Here is a tiny trained network, its code and every weight. The questions are about switching its units off for an input and a class, where a switched-off unit gives its printed mean instead of its output.

import numpy as np


def w(rows, s, z=0):
    codes = np.array(rows[::2]) - 128.0
    scale = np.full(codes.shape[1], s)
    scale[-1] = z or s
    return codes * scale


def f(y):
    return y / 2 * (1 + np.tanh(0.7978845608 * (y + 0.044715 * y**3)))


def log_softmax(a):
    a = a - a.max(-1, keepdims=True)
    return a - np.log(np.exp(a).sum(-1, keepdims=True))


def net(x, mask):
    res = np.array(x, float).reshape(1, 5) / 4 @ E
    y = f(res @ A[0][:, :-1].T + A[0][:, -1])
    res = res + np.where(mask, y, B[0][:, -1]) @ B[0][:, :-1]
    return log_softmax(res[-1] @ U[:, :-1].T + U[:, -1])


A, B = {}, {}
E = w([
[106,206,242,56,249,89,169],'x0',
[112,105,46,34,194,253,232],'x1',
[245,128,154,51,111,197,9],'x2',
[100,103,161,155,170,198,130],'x3',
[120,105,195,150,124,191,156],'x4',
],0.0064)
A[0] = w([
[247,137,132,41,101,154,129,142],'neuron 1',
[119,105,85,60,101,134,254,35],'neuron 2',
[98,148,52,71,107,208,175,64],'neuron 3',
[129,89,40,167,60,132,69,254],'neuron 4',
[78,252,195,65,195,108,105,146],'neuron 5',
[135,96,114,46,125,139,164,10],'neuron 6',
[126,172,177,52,176,94,142,29],'neuron 7',
[58,48,200,169,144,188,123,253],'neuron 8',
[168,50,106,52,186,141,172,50],'neuron 9',
[219,216,128,107,136,197,18,135],'neuron 10',
[111,157,99,198,143,93,203,35],'neuron 11',
],0.0086,0.0026)
B[0] = w([
[107,107,103,167,186,149,167,201],'neuron 1',
[78,136,121,164,122,76,149,189],'neuron 2',
[88,201,195,175,130,134,92,195],'neuron 3',
[152,169,152,152,126,176,137,254],'neuron 4',
[108,143,86,208,107,204,147,240],'neuron 5',
[74,142,141,146,84,65,131,147],'neuron 6',
[108,140,97,169,32,169,99,187],'neuron 7',
[149,153,97,95,183,158,122,201],'neuron 8',
[89,134,188,186,144,101,109,178],'neuron 9',
[93,76,127,169,175,96,206,230],'neuron 10',
[146,2,109,152,123,119,163,174],'neuron 11',
],0.0098,0.008)
U = w([
[101,10,87,162,161,99,179,132],'0',
[147,220,49,169,36,231,122,27],'1',
[152,225,85,144,159,130,150,236],'2',
[112,155,90,134,144,142,115,254],'3',
[85,170,254,186,133,39,39,57],'4',
[111,99,87,27,151,96,46,36],'5',
],0.0076,0.0035)

Each question gives the input, the list of numbers given to net, and the class t.
The units are the neurons (one row each of A and B). Each row of codes is followed by its name. A weight is (code - 128) times the scale printed after its matrix; where a second scale follows, it is the last column's (A, B and U).
mask holds one flag per neuron, in row order. A switched-off neuron (its flag False) gives its mean, the last column of its row in B, instead of its output. The means were averaged over made-up inputs and are rounded, as every weight is.
A unit's drop is (log p(t) with every unit on - log p(t) with that unit switched off) / (log p(t) with every unit on - log p(t) with every unit switched off).
The circuit of an input: a set's keep is (log p(t) with only the set's units on - log p(t) with every unit switched off) / (log p(t) with every unit on - log p(t) with every unit switched off). Starting from all 11 units, units are removed one at a time, each time the one whose removal leaves the highest keep (on an exact tie, the one counted first), for as long as the keep stays at least 0.8.
units of the circuit, in order: the units of the circuit, biggest drop first
top k neurons: the k neurons with the biggest drops, biggest first
drop of u: that unit's drop, to one decimal
input [7,7,-5,-7,5], class 1: units of the circuit, in order -> (neuron 7)
input [8,1,7,8,-7], class 1: top 4 neurons -> (neuron 5; neuron 7; neuron 11; neuron 2)
input [-5,8,-4,7,-3], class 4: top 2 neurons -> (neuron 3; neuron 9)
input [-6,4,2,-1,8], class 2: units of the circuit, in order -> (neuron 5; neuron 7; neuron 11)
input [-6,-6,6,-1,-6], class 0: top 2 neurons -> (neuron 10; neuron 3)
input [7,-4,-1,-3,5], class 1: units of the circuit, in order -> (neuron 5; neuron 7)
input [-4,8,5,1,0], class 4: units of the circuit, in order -> (neuron 3; neuron 9; neuron 5)
input [7,7,1,-2,-7], class 1: top 3 neurons -> (neuron 5; neuron 7; neuron 10)
input [3,8,7,-3,1], class 4: units of the circuit, in order -> (neuron 3; neuron 9)
input [-4,5,6,-5,1], class 0: top 2 neurons -> (neuron 10; neuron 1)
input [3,7,3,6,-5], class 4: units of the circuit, in order -> (neuron 9; neuron 3)
input [8,0,8,1,-6], class 0: top 3 neurons -> (neuron 10; neuron 1; neuron 4)
input [6,-7,4,-8,-4], class 3: units of the circuit, in order -> (neuron 5; neuron 3)
input [-3,-7,-8,-7,6], class 0: units of the circuit, in order -> (neuron 11)
input [3,7,4,-6,3], class 4: top 3 neurons -> (neuron 9; neuron 3; neuron 6)
input [7,5,6,2,-6], class 1: top 3 neurons -> (neuron 7; neuron 5; neuron 11)
input [8,6,-4,7,-4], class 1: top 3 neurons -> (neuron 5; neuron 7; neuron 10)
input [-5,-8,-1,6,8], class 2: top 3 neurons -> (neuron 8; neuron 5; neuron 7)
input [0,-8,8,-6,-3], class 0: top 3 neurons -> (neuron 10; neuron 1; neuron 3)
input [3,-4,-8,-4,5], class 0: top neuron -> (neuron 11)
input [7,-2,6,7,-4], class 1: drop of neuron 10 -> -0.3
input [8,-1,6,5,-7], class 1: drop of neuron 7 -> 0.7
input [-1,8,-6,2,-2], class 4: drop of neuron 3 -> 0.6
